Below is a small trained network, with its code and all its weights. Each question gives an input and a class and asks what happens when units are switched off, that is, made to give their printed mean instead of their output.

import numpy as np


def w(rows, s, z=0):
    codes = np.array(rows[::2]) - 128.0
    scale = np.full(codes.shape[1], s)
    scale[-1] = z or s
    return codes * scale


def f(y):
    return np.maximum(y, 0)


def log_softmax(a):
    a = a - a.max(-1, keepdims=True)
    return a - np.log(np.exp(a).sum(-1, keepdims=True))


def net(x, mask):
    res = np.array(x, float).reshape(1, 8) / 4 @ E
    y = f(res @ A[0][:, :-1].T + A[0][:, -1])
    res = res + np.where(mask, y, B[0][:, -1]) @ B[0][:, :-1]
    return log_softmax(res[-1] @ U[:, :-1].T + U[:, -1])


A, B = {}, {}
E = w([
[216,53,43,93,184,198,142,109],'x0',
[42,179,22,206,111,139,82,184],'x1',
[245,56,136,162,60,231,121,155],'x2',
[180,79,141,159,228,73,62,236],'x3',
[146,75,23,233,106,75,124,56],'x4',
[226,194,116,21,144,2,114,90],'x5',
[86,183,114,204,180,112,239,131],'x6',
[175,162,127,196,189,235,92,91],'x7',
],0.0078)
A[0] = w([
[79,184,112,183,115,117,69,208,93],'N0',
[191,35,44,143,116,145,160,125,104],'N1',
[48,133,116,107,172,43,21,202,186],'N2',
[97,238,128,161,234,120,117,164,209],'N3',
[155,156,118,227,228,96,145,140,204],'N4',
[51,178,135,173,93,159,79,176,86],'N5',
[37,125,136,161,80,123,205,132,192],'N6',
[74,125,212,60,138,42,147,123,151],'N7',
[132,62,151,64,78,243,156,85,200],'N8',
[190,44,102,49,171,107,125,139,189],'N9',
[161,143,105,95,254,213,126,131,180],'N10',
[130,68,133,154,59,58,170,146,253],'N11',
],0.0092,0.0046)
B[0] = w([
[160,161,72,167,142,146,152,225,214],'N0',
[96,69,33,155,128,171,27,107,229],'N1',
[192,157,131,147,102,77,120,174,247],'N2',
[213,186,179,153,150,158,226,144,236],'N3',
[158,58,91,108,182,117,234,106,234],'N4',
[63,176,87,173,27,215,138,209,210],'N5',
[24,175,144,157,91,92,181,114,238],'N6',
[113,205,204,57,160,50,94,100,235],'N7',
[52,73,177,106,38,185,63,89,241],'N8',
[178,116,119,72,183,134,17,144,226],'N9',
[254,47,143,100,129,183,163,141,214],'N10',
[38,131,90,159,118,19,69,103,219],'N11',
],0.0086,0.012)
U = w([
[182,213,90,104,123,64,105,54,175],'0',
[147,95,91,103,138,163,69,131,172],'1',
[62,209,146,123,131,71,208,110,58],'2',
[82,119,246,99,37,210,139,75,115],'3',
[105,191,101,195,109,135,158,218,39],'4',
[184,94,147,141,212,131,203,132,125],'5',
[132,135,198,52,171,51,66,167,2],'6',
[108,86,51,204,138,92,131,79,249],'7',
],0.012,0.0042)

Each question gives the input, the list of numbers given to net, and the class t.
The units are the neurons (one row each of A and B). Each row of codes is followed by its name. A weight is (code - 128) times the scale printed after its matrix; where a second scale follows, it is the last column's (A, B and U).
mask holds one flag per neuron, in row order. A switched-off neuron (its flag False) gives its mean, the last column of its row in B, instead of its output. The means were averaged over made-up inputs and are rounded, as every weight is.
A unit's drop is (log p(t) with every unit on - log p(t) with that unit switched off) / (log p(t) with every unit on - log p(t) with every unit switched off).
The circuit of an input: a set's keep is (log p(t) with only the set's units on - log p(t) with every unit switched off) / (log p(t) with every unit on - log p(t) with every unit switched off). Starting from all 12 units, units are removed one at a time, each time the one whose removal leaves the highest keep (on an exact tie, the one counted first), for as long as the keep stays at least 0.8.
units of the circuit, in order: the units of the circuit, biggest drop first
most important unit: the unit with the biggest drop
k most important neurons: the k neurons with the biggest drops, biggest first
drop of u: that unit's drop, to one decimal
input [5,-5,-6,-5,-5,3,6,-6], class 6: units of the circuit, in order	(N7)
input [6,2,6,-3,-2,2,6,0], class 1: units of the circuit, in order	(N1; N6)
input [7,1,-4,1,-5,-5,-5,-6], class 6: 3 most important neurons	(N1; N5; N9)
input [4,2,-2,-4,-5,1,2,-2], class 3: units of the circuit, in order	(N11; N0)
input [2,7,-5,-3,7,6,4,1], class 2: units of the circuit, in order	(N1; N9)
input [-4,-6,3,-6,-5,7,-4,-1], class 6: 3 most important neurons	(N7; N5; N9)
input [-3,0,-4,3,8,-5,4,1], class 4: 2 most important neurons	(N7; N0)
input [6,-4,4,1,2,-8,7,2], class 1: units of the circuit, in order	(N1; N10)
input [5,-8,8,-2,8,-6,3,4], class 1: 2 most important neurons	(N1; N8)
input [2,0,1,7,-8,-4,-5,8], class 5: 4 most important neurons	(N10; N1; N3; N11)
input [1,8,2,4,7,-6,-2,3], class 4: 2 most important neurons	(N5; N0)
input [8,2,-4,-7,2,-4,-5,-7], class 3: 3 most important neurons	(N8; N4; N0)
input [-1,-2,3,-4,-4,3,8,3], class 3: 2 most important neurons	(N0; N2)
input [5,-7,2,-2,4,3,8,-1], class 7: most important unit	N7
input [4,8,-8,-2,-5,2,-2,-3], class 4: 3 most important neurons	(N2; N0; N5)
input [5,-8,-8,3,7,-3,-6,-1], class 6: 2 most important neurons	(N5; N9)
input [5,-4,-2,-5,8,6,4,-2], class 7: 2 most important neurons	(N1; N7)
input [4,-6,-1,-8,-3,8,2,-3], class 6: drop of N7	0.1
input [-7,6,3,-3,-8,7,-6,5], class 4: drop of N5	0.1
input [3,3,-8,-6,5,-7,-3,-7], class 2: units of the circuit, in order	(N6)
input [-2,2,-8,-2,7,-8,8,7], class 4: drop of N0	0.6
